In the rows, 128 means zero.
Here are made-up elements, facts about them, and rows of numbers that follow some of those facts. Name the element behind each unnamed row.

Some facts about the elements:
begra Π:nepe, klaroli, trifol, tofa, trutrebre
stibrir ρ:piveler Π:skinak, zimo, milum
truzol Π:trezek, beditram
luplen Π:grumos, gudek
sevar ρ:skiskem, nestos Π:skinak, kigos, kobril, pibrem
kludron Π:mizem, dafa
netram ρ:plezik Π:dapor, mivigrul
stibral ρ:bralo, luplen
griko ρ:zatetem
drisodam Π:nestos
fledor ρ:gitubrer, kuplam
refo ρ:bralo, fufon
boplel ρ:lobuzo, trikivom
brevu Π:gratu, dradas
dubrem Π:midim, plovak
feplok Π:trezek, gafla
ragal ρ:bralo Π:plovak
rinil ρ:gitubrer, dumul
sido ρ:bralo Π:kopan
debin Π:pulol, stefas, giklikli, milum, soni, skufi
kobril ρ:zimo, luplen
zozel ρ:fufon Π:zipi, griko, tofa, dalim
bragri ρ:flazuk Π:punes, pestan, trosa
klemiluk ρ:skiskem Π:brasar, taplel, tasti
flusku ρ:broku, dubrem
dumul Π:mipa, gigul, klaroli, mivigrul, badin
klute Π:trutrebre
skepori ρ:klute, bralo Π:kigos, gafla
nafal ρ:kisin
broku ρ:klute
flefa ρ:bralo Π:zozol, mabrir, pibrem, pugrim
brugren ρ:fufon
taflu ρ:zozol Π:taplel, mabrir, dalim
punes ρ:luplen, nafal
tusu ρ:bralo Π:kigos, lile
trusta ρ:mebredran, klute Π:boplel
mipa ρ:klabufal, brugren
fluflibi ρ:tofa Π:ragruklok, mina, kinuflu
mebredran Π:broku, trutrebre
zatetem ρ:kegri, gromam
stefas ρ:flefa, luplen
bralo ρ:broku
zifin ρ:ragruklok, lobuzo
siplo Π:grumos, pali, griklor
fiplukim ρ:ruskun
plomek ρ:lerus
broflor Π:mipa, pugrim
pestan ρ:broku, stibral
setre ρ:vopus
bamem Π:nuka, tizis
davel ρ:bralo Π:stebu
trezek ρ:gromam
gromam ρ:klute Π:lerus, dapor
meba ρ:punes, gudek
nuka ρ:dabatro, nudrik
trunir ρ:drisodam, luplen Π:broku
ruskun ρ:klute, luplen Π:flitril
klogras ρ:broplim Π:zifin, dalim, tasti
zupar ρ:refo Π:gudek
trosa ρ:brasar, klute
beditram ρ:ruskun
piveler ρ:kegri
kisin Π:plomek, fudas
brasar ρ:bragri, nestos
broplim ρ:flefa Π:vupudom
maba ρ:flitril Π:meba, milum, fudas
gabridrik ρ:tofa, nestos Π:lufar, teplistok
flazuk Π:badin
zupirok ρ:legus Π:fidru, pali, flitril
motram ρ:mivigrul Π:pulol, vopus
bresor ρ:droskar, ragal
kuplam ρ:kegri
mivigrul ρ:teplistok, refo
tizis ρ:vokos, fufon
flitril ρ:trikivom, ragal
fisko ρ:bragri, droskar
fufon ρ:klute
trifol ρ:mipa
vupudom ρ:rinil, mina
legus ρ:kegri, nudrik
giklikli ρ:bralo, droskar
drezotak ρ:siplo, piveler
nepe ρ:teplistok
rigra Π:lile, soni
plezik ρ:broku Π:lugam, zatetem
gugris Π:flusku, griklor
vokos ρ:klute Π:kuplam, plomek, fudas
stebu ρ:bralo, giklikli
tupifas ρ:gitubrer, nepe, treku
grumos ρ:mivigrul
pigris ρ:dafa Π:lugam, kuplam, meba, skiskem
vibros ρ:legus Π:lerus, griko, stibral
treson ρ:teplistok
stuvim ρ:skepori
dalim ρ:kisin
noflo Π:lufar, milum, dafa, legus, zifin
lerus ρ:driskir, bragri, treku
fidru ρ:gitubrer
pulol ρ:trezek
treku ρ:klute, kegri Π:stuvim, nepe, nestos
dabatro ρ:teplistok, piveler, tofa
bura ρ:zozol, giklikli, trikivom Π:pali, plomek
zozol ρ:drezotak, beditram
griklor ρ:bresor, lobuzo
lobuzo ρ:piveler, droskar, nestos
mina ρ:bresor
skiskem ρ:bralo
salagrur Π:punes, vupudom, dapor, stefas, droskar, mivigrul
fleploflar Π:kopan, taplel
skinak ρ:kegri
plovak ρ:gugris, broku
stera ρ:ragruklok Π:klabufal, zimo, flogreflal, trifol, trutrebre, legus

Named rows:
[127 161 107 153 110 112 105 102 119 104 127  98 109 121 119 206  96  99
 134 134 112 159 138 166 117 124 129 165 149 118 117 108] -> trutrebre
[137 100 164 108 149 172 183 103 145 142 142 111 103 123 123 112 175 107
 152 158 183 118 115 241 112 116 157 138 105 149 113 112] -> tusu
[121 106 187 181 116 137 160 114 189 134 128  92 110 128 117 117 118 129
 144 141 120 130 135 112 116 139 141 138 130 148 117 121] -> treku
[130 163  96 111 116 112  99 113 112 111 122 162 119 122 120 154 133 127
 118 111 113 130 122 114 115 121 119 141 116 113 119 112] -> kinuflu
[130 101 105 109 154 119 118 169 116 134 126  99 113 124 138 107  93 106
 111 108 149 103 126 163 164 118 119 100 108 115 148 175] -> bresor
[110 105 112 106 114 115 105 111 137 116 113 117 101 127 174 124  92 171
 158 115 147 117 117 117 113 113 156 126 172 136 122 112] -> drisodam
[114 175 193 125 115 130 110 118 144 105 137 118 182 123 115 106 117 104
 113 149 113 106 112 119 127 123 120  99 129 132 111 128] -> fluflibi
[110  98 106 114 103 124 102 108 193  98 115 143  96 186 170 112  90 227
 129 101 173 108 110 113 112 110 185 112 145 166 119 118] -> luplen
[112 129 129 156 114 147 120 192 115 129 128 100 159 121 118 116 159 119
 116 105 116 141 188 129 113 191 167 129 113 119 115 143] -> fidru
[119 102 105 149 117 120 106 121 125 152 126 101 111 145 118 137  96 139
 109 115 126 110 141 112 136 130 116 161 106 135 159 153] -> driskir
[128 161 101 119 115 115 109 118 116 112 125 156 110 122 114 165 122 113
 115 108 115 135 128 116 111 121 115 145 125 118 121 112] -> flogreflal
[127 161 102 109 106 113 101 113 115 111 125 161 119 120 120 156 142 125
 121 107 116 131 115 118 119 126 122 145 117 113 119 114] -> dradas
[116  96 108 113 131 122 118 170 117 112 134 125 110 122 123 105  98 110
 109 106 135 102 131 179 149 124 128 112 105 122 111 147] -> flitril
[145  97 129 108 132 136 160 110 139 128 119 113 114 147 145 105  99 128
 141 134 181 127 117 168 152 117 162  97 124 118 151 138] -> flefa
[125 161 100 114 112 118 103 120 114 113 126 157 116 123 118 152 133 129
 113 116 115 131 119 118 116 121 124 143 118 116 119 108] -> klosen
[112 147 100 111 103 120 101 140 114 103 121 187 111 121 118 129 134 141
 111 111 120 128 134 134 120 118 122 175 123 116 106 111] -> pali
[162 109 134 146 148 138 193 106 124 152 155 135 112 121 114 102 178 109
 146 123 120 109 175 117 120 119 120 134 110 113 122 116] -> tizis

Which element is each row?
No name comes twice in this set of rows, the named rows included.
[109 128 163 172 125 140 135 181 120 156 132  98 178 128 119 107 178 111
 132 108 110 124 169 117 111 208 144 127 114 118 116 126] : fledor
[104 113  99 117 106 118 100 155 127 176 107 144 107 121 243 106  96 217
 142 187 129 202 111 147 117 121 113 173 252 176 115 118] : kisin
[138 101 140 112 126 121 156 133 148 105 118 116 106 149 137 108  95 111
 114 129 186 107 112 168 139 123 157  94 117 145 146 148] : ragal
[128 169 101 135  99 116 114 122 142 101 127 103 113 126 121 208 100 103
 127 160 115 170 113 169 119 121 145 144 171 112 121 108] : begra
[141  99 105 164 111 186 186 116 172 190 116 124 122 120 162 106 122 159
 136 225 151 203 163 142 139 121 107 155 202 155 115 140] : vokos
[128  95 111 114 157 162 110 102 115 125 118 109 103 167 153 109  90 166
 138 107 173 147 151 134 193 114 127 106 104 145 186 201] : bralo
[119  98 147 116 117 118 151 103 181 124 119 117 107 132 148 104 101 159
 147 116 150 110 116 115 113 114 145 145 153 116 117 111] : ruskun
[123 113 149 122 153 123 138 233 109 138 137 103 185 135 131 110 161 107
 111 103 129 106 158 164 122 195 172  92 108 115 120 131] : vupudom
[113 125 196 166 134 162 151 155 113 139 143  95 176 119 116 102 182 106
 141 108 109 128 171 114 108 189 143 105 115 120 113 127] : tupifas
[148 103 108 106 149 115 177 189 123 143 116 135 173 120 155 101 119 110
 112 192 169 115 111 176 119 129 119  91 176 188 125 147] : maba
[131 106 103 121 110 145 156 105 168 103 119 136 105 169 127 118 100 159
 112 127 155 128 135 122 124 115 138 132 116 124 119 115] : gugris
[108 143 211 158 106 116 131 147 152 133 122  99 200 124 114 117 154 137
 130 155 115 127 121 109 115 164 133 112 146 129 116 109] : vibros

The same elements again, as new rows of numbers:
Named rows:
[109 148 125  99 127 119 135 155 129 140  97 162 141 132 126 121 120 107
 118 119 134 129 135 109 132 116 146 133  93 110 116 110 122 127 120 123] -> zipi
[153 142 118 130 129 159 132 154 150 122  96 186 155 110 151 130  99 105
 118 127 177 132 164 131 124 106  92 155 128 145 122 107 114 131 135 117] -> dafa
[ 64 132 126 160 141 118 136 103 127 129 142  70 107 153 101 103 147 128
 148  95  96 119 127 144 157 132 154 134 145  94 126 128 129  81 142 117] -> sido
[127 128 134 142 132 121 124  83 111 114 169 110 129 140 112 137 137 127
 141 115 112 126 143 148 149 168 119 160 155 128 144 136 134 119 156 151] -> broplim
[103 139 161 106 143 156 141 128 147  94 124 131 157 130 137 136 191 104
 104 102 150  89 118 118  98 104 155 218  79 125 140 111 127 134 137 140] -> kisin
[156 137 111 152 137 171 138 131 145 114  96 150 158 132 153 138  69 131
 113 142 155 133 129 130 150 124  88 144 137 136  85 121 112 105 141 118] -> klabufal
[110 113 120 165 116 130 115 133 139 134 150  84  66 119 112 114 179 127
 155  95 138 131 148 147 133 121 126  98 179 139 192 141 123 112 147  91] -> bura
[ 73 127 144 146 168 155 149  82 147  80 145 119 164 137 119 128  76 113
 135 127  82  69  90 165 150  96 125 168 155 102  86 119 116  72 130 180] -> bralo
[ 89 120 145 128 122 114 126 137 126 134 141  87  97 134 124 126 197 129
 129 106 111 115 100 117 102 114 174 127 110 117 148 125 136 127 118 105] -> taflu
[179 111 139 100 101 119 116 136 109 135 149 139 130 119 151 168 128 153
 113 169  98 128  82 119 101 141 135  79 116 138 110 136 136 156 115 146] -> kuplam
[103 140 141 125 109 150 133  95 133 140  19  92 144 129  86 104 127 120
 155 146 118 123 105 120  87  98 103 202 113  71 194 126 146 189  97 120] -> brevu
[107 134 116 107 121 120 125 141 131 149 112 107 113 144 118 115 143 143
 136 129 113 136 103  91 115  98 155  86 111 105 116 113 134 126 110 111] -> treson
[128 122 131 121 105  76 115 125 105 160 164 135  82 120 100 120 126 115
 157 128  97 133 150 152 136 140 131  51 172 121 165 146 135 132 126 149] -> griklor
[149 132 115 125 129 184 121 115 156 116 113 134 154 117 155 129 125 136
 138 134 167 125 133 100  93  91 115 139 148 159 122 118 129 138 142 113] -> dumul
[ 85 127 125 155 147 127 147 109 125 121 123  94 138 146 114 117 102 141
 131 124  89 115  95 139 151 121 131 128 128  93  86 126 127  77 127 132] -> refo
[154 124 158 117 132 119 134 133 113 114 145 172 149 115 132 164 161 100
 102 132 140 113 138 154 129 166 113 185  93 140 149 136 123 163 146 161] -> gudek
[156 144 129  95 121 108 126 134 107 142 124 173 144 126 136 138 116 114
 117 141 142 146 157 120 133 153 114 140 114 132 134 127 129 154 142 143] -> flogreflal

Which element is each row?
No name comes twice in this set of rows, the named rows included.
[106 125 138 144 158 193 154  73 152  65 141  97 190 151 147 155  96 152
 114 152  89  69  48 130 113  99 133 191 132 111  44 104 125  89 132 172] : klute
[140 120 153  91 129 187 129 120 153  92 135 124 166 123 153 157 118 139
 110 168 104  68  32 102  70  63 162 118 117 134  68 108 126 136  89 168] : kegri
[145 116 186 139 153 158 136  84 135  60 178 127 168 117 137 168 166 110
 105 126 121  78 110 171 113 147 125 234 117 149 128 145 132 141 159 183] : luplen

Now the same elements, written a new way:
Some rows with their names:
[130 109 175  90 154  91 129 106 136  59 140 147  89 126 151 109 158 157
 160 134 127 114 151 141 139 133 114 132 112 107 126 105 139  60 134 140
 144 145 116] -> davel
[104 127 138 130 123 134 126 126 121 127 117 142 105 122 123 139 143 138
 120 125 124 131 129 132 124 106 131 136 135 118 129 106 127 124 107 138
 115 130 151] -> bragri
[116 162 118  95 165 131 117 121  95 125 153 100  85 201  92 127 161 131
 121 127 125 130 120 161 160 119 135 145 148 110 137 133 125 101 101  99
 132 120  96] -> zatetem
[ 88 120 128 116 139 119 127 113 112 135 125 131  95 117 109 139 168 119
 110 120 120 137 131 129 129 117 134 128 141 111 129 110 115  86  96 133
 125 126 135] -> stibrir
[118 136 130 127 134 129 121 126 112 129 130 119 114 125 118 125 141 136
 127 133 123 122 123 138 133 122 127 136 135 117 132 114 138 127 102 125
 125 128 123] -> griko
[137 134 123 141 122 129 126 103 134 135 129 100 123 115 127 117 110 129
 128 138 123 117 124 130 129 127 125 139 149 120 142 104 144 142 117 129
 126 134 115] -> mabrir
[105 142 151 115 131 136 127  91 120 124 119 130 132 187 106 134 168 161
 122 128 136 121 130 149 140 107 126 150 134 116 137 107 118 133 104 126
 109 133 149] -> zupirok
[119 111 186 114 150 114 123  60  48 107 116 136 150 155 177 129 116 149
 152 130 166 103 155 131 143 161 113 129 107 118  96 124 169  70 135 138
 159 138 110] -> bralo
[132 135 129 132 122 134 125 113 138 141 128 103 116 110 126 117  90 136
 126 136 123 120 120 130 133 116 121 138 144 120 141 108 143 138 120 137
 119 132 110] -> gigul
[110 126 126 130 130 127 125 124 118 128 122 121 126 101 121 123 141 128
 132 127 114 120 128 123 133 139 124 134 129 121 129 110 130 140 100 145
 115 124 109] -> meba
[120 130 128 135 123 125 123 139 118 129 118 120 129 114 121 122 155 138
 138 125 124 117 118 128 132 128 122 136 127 125 123 109 128 149  99 143
 114 123 125] -> nafal
[114 128 129 129 128 128 124 129 115 135 128 123 120 114 119 123 134 135
 126 134 125 119 124 129 128 118 127 134 131 118 128 111 133 127 104 133
 121 126 121] -> pulol
[132 134 129 135 120 130 126 107 136 142 130  99 118 116 125 115 101 135
 125 138 127 119 122 128 134 123 121 137 146 120 140 107 139 137 120 135
 121 132 107] -> gratu
[109 133 137 132 126 132 123 122 114 138 128 118 133 132 119 121 141 144
 125 135 128 114 122 129 130 114 122 138 126 120 130 110 135 137 100 132
 118 128 131] -> fidru
[131 132 123 136 122 127 127 109 138 145 128  99 123 108 121 114 108 131
 127 139 130 119 121 127 133 126 122 139 148 121 136 105 139 125 123 137
 123 133 109] -> pibrem
[ 98 114 130 128 128 112 131 120 126 139 124 132 117 114 110 129 165 131
 119 128 139 130 131 125 122 105 131 137 137 117 119  98 113  78 119 135
 126 132 141] -> sevar
[117 101 157  96 154  83 137 147 123  77 110 144  47 126 125 121 125 184
 144 164 154 131 154 136 127 167 139 168 116 105 103 107 127  73 178  99
 143 131  94] -> skepori

Which element is each row?
No name comes twice in this set of rows, the named rows included.
[ 84 120 140 132 115 130 123 138 116 148 135 134 119  84 116 123 150 140
  96 152 114 120 120 116 107  87 128 126 120 111 139 106 135 119  82 112
 126 130 148] : nepe
[ 95 119 163 148 128 141 125  44  26 161  80 126 159 170 158 172 114 132
 111 109 175 126 145 128 135 163 130 132 136 127  94 122 153 113 120 140
 136 126 148] : plezik
[ 79 127 134 129 124 134 121 135 103 149 143 140 128 101 110 124 159 133
  99 142 113 117 124 123 113  79 133 126 122 109 138 109 132 106  76 116
 127 130 150] : dabatro
[130 127 120 145 128 124 123 122 115 125 124 116 127 112 129 127 159 132
 131 129 119 118 125 132 127 138 129 136 134 119 132 106 142 150  99 128
 124 129 133] : dalim
[ 81 117 144 116 142 137 138 121  99  92  81 156  57 110 111 158  82 172
 103 173 109 144 163 131 129 233 156 167 123 104 128 122 119 208 135  88
 100 113  80] : vokos
[109 128 134 129 123 132 123 141 121 134 128 130 112 107 120 122 128 140
 119 136 120 122 124 128 123 107 127 134 128 117 132 109 137 131 104 130
 121 127 134] : mipa
[111 126 130 136 113 134 127 115 138 152 135 115 124  87 119 117 107 133
 107 148 116 119 123 119 118  99 125 132 137 115 145 103 142 127 106 126
 123 135 127] : teplistok
[107 130 129 129 126 137 130  81 132 133 125 113 134  92 121 123  96 119
 121 136 105 122 137 120 141 160 123 128 142 117 144 112 129 150 109 144
 111 129  85] : fudas
[123 126 119 133 123 118 131 114 143 156 130  90 126 110 109 110 110 132
 126 138 145 121 121 121 131 113 123 143 151 122 125 100 125  92 141 141
 126 131 101] : kigos
[104 122 135 125 130 129 130 102 120 123 119 132 110 113 120 137 145 127
 120 126 117 132 139 129 132 140 129 132 137 115 132 108 120 128 108 141
 114 130 122] : pigris

